Below is a small trained network, with its code and all its weights. Each question gives an input and a class and asks what happens when units are switched off, that is, made to give their printed mean instead of their output.

import numpy as np


def w(rows, s, z=0):
    codes = np.array(rows[::2]) - 128.0
    scale = np.full(codes.shape[1], s)
    scale[-1] = z or s
    return codes * scale


def f(y):
    return np.maximum(y, 0)


def log_softmax(a):
    a = a - a.max(-1, keepdims=True)
    return a - np.log(np.exp(a).sum(-1, keepdims=True))


def net(x, mask):
    res = np.array(x, float).reshape(1, 7) / 4 @ E
    y = f(res @ A[0][:, :-1].T + A[0][:, -1])
    res = res + np.where(mask, y, B[0][:, -1]) @ B[0][:, :-1]
    return log_softmax(res[-1] @ U[:, :-1].T + U[:, -1])


A, B = {}, {}
E = w([
[38,227,66,30],'x0',
[125,127,122,130],'x1',
[153,44,196,3],'x2',
[74,189,252,139],'x3',
[125,134,130,123],'x4',
[127,129,123,125],'x5',
[117,118,120,131],'x6',
],0.0057)
A[0] = w([
[132,190,216,165,183],'neuron 1',
[80,158,232,133,157],'neuron 2',
[122,121,254,170,245],'neuron 3',
[157,107,153,50,3],'neuron 4',
[154,47,178,238,28],'neuron 5',
[50,163,97,60,93],'neuron 6',
[90,161,200,140,102],'neuron 7',
[76,171,113,197,62],'neuron 8',
[165,120,69,157,144],'neuron 9',
[162,89,189,57,15],'neuron 10',
[35,149,103,98,187],'neuron 11',
[117,97,167,97,66],'neuron 12',
[117,193,89,251,14],'neuron 13',
[161,87,164,61,17],'neuron 14',
[186,224,103,203,40],'neuron 15',
[139,101,164,72,4],'neuron 16',
[197,49,183,152,34],'neuron 17',
[23,160,201,128,162],'neuron 18',
[127,174,108,202,25],'neuron 19',
[133,172,113,159,77],'neuron 20',
[161,99,201,65,64],'neuron 21',
[183,42,63,114,239],'neuron 22',
[177,99,160,65,43],'neuron 23',
[165,59,190,208,46],'neuron 24',
[102,55,146,172,64],'neuron 25',
[115,154,207,137,130],'neuron 26',
[164,22,181,195,52],'neuron 27',
],0.0078,0.0029)
B[0] = w([
[155,17,44,177,217],'neuron 1',
[147,119,18,194,215],'neuron 2',
[198,151,33,154,253],'neuron 3',
[60,96,226,212,156],'neuron 4',
[185,237,220,19,213],'neuron 5',
[187,219,218,78,197],'neuron 6',
[159,115,41,202,181],'neuron 7',
[68,94,225,95,172],'neuron 8',
[62,123,74,208,173],'neuron 9',
[28,62,183,207,170],'neuron 10',
[236,232,155,39,205],'neuron 11',
[13,114,174,210,150],'neuron 12',
[19,50,236,119,194],'neuron 13',
[19,73,202,218,163],'neuron 14',
[6,42,214,101,177],'neuron 15',
[63,86,231,177,149],'neuron 16',
[101,255,148,146,197],'neuron 17',
[206,155,44,180,216],'neuron 18',
[22,54,213,134,162],'neuron 19',
[49,65,219,67,149],'neuron 20',
[59,79,160,199,178],'neuron 21',
[154,138,27,221,231],'neuron 22',
[77,65,190,216,163],'neuron 23',
[215,242,213,34,206],'neuron 24',
[204,214,122,29,159],'neuron 25',
[179,84,28,214,185],'neuron 26',
[205,234,155,98,214],'neuron 27',
],0.0051,0.0057)
U = w([
[140,121,138,125,252],'0',
[176,239,226,31,104],'1',
[3,37,249,164,24],'2',
[159,85,105,113,178],'3',
[175,65,38,184,99],'4',
[161,63,129,78,162],'5',
],0.0055,0.004)

Each question gives the input, the list of numbers given to net, and the class t.
The units are the neurons (one row each of A and B). Each row of codes is followed by its name. A weight is (code - 128) times the scale printed after its matrix; where a second scale follows, it is the last column's (A, B and U).
mask holds one flag per neuron, in row order. A switched-off neuron (its flag False) gives its mean, the last column of its row in B, instead of its output. The means were averaged over made-up inputs and are rounded, as every weight is.
A unit's drop is (log p(t) with every unit on - log p(t) with that unit switched off) / (log p(t) with every unit on - log p(t) with every unit switched off).
The circuit of an input: a set's keep is (log p(t) with only the set's units on - log p(t) with every unit switched off) / (log p(t) with every unit on - log p(t) with every unit switched off). Starting from the 12 units with the biggest drops (on a tie, the unit counted first), units are removed one at a time, each time the one whose removal leaves the highest keep (on an exact tie, the one counted first), for as long as the keep stays at least 0.8.
circuit, biggest first: the units of the circuit, biggest drop first
most important unit: the unit with the biggest drop
k most important neurons: the k neurons with the biggest drops, biggest first
drop when u is switched off: that unit's drop, to one decimal
input [-7,6,-2,1,-6,-5,-2], class 1: circuit, biggest first -> neuron 5; neuron 24
input [-8,6,-3,-7,-5,8,-2], class 1: circuit, biggest first -> neuron 5; neuron 24; neuron 27
input [4,5,-8,8,-7,8,6], class 2: circuit, biggest first -> neuron 13; neuron 15
input [-7,-2,8,0,-6,6,-2], class 2: circuit, biggest first -> neuron 10; neuron 14
input [7,-2,-6,-2,0,-2,7], class 1: most important unit -> neuron 11
input [-8,-4,-8,-5,-3,4,-2], class 1: circuit, biggest first -> neuron 5; neuron 24
input [-6,-3,7,-5,0,2,3], class 2: circuit, biggest first -> neuron 14; neuron 10
input [-7,-5,8,0,-1,-5,1], class 2: 4 most important neurons -> neuron 10; neuron 14; neuron 21; neuron 23
input [-4,0,-6,8,4,6,-4], class 4: drop when neuron 3 is switched off -> 0.5
input [1,2,6,7,-4,-2,5], class 4: drop when neuron 3 is switched off -> 0.2
input [-8,-5,6,2,3,-4,0], class 1: drop when neuron 6 is switched off -> -0.1
input [-8,8,-7,4,-1,3,-4], class 1: drop when neuron 24 is switched off -> 0.5
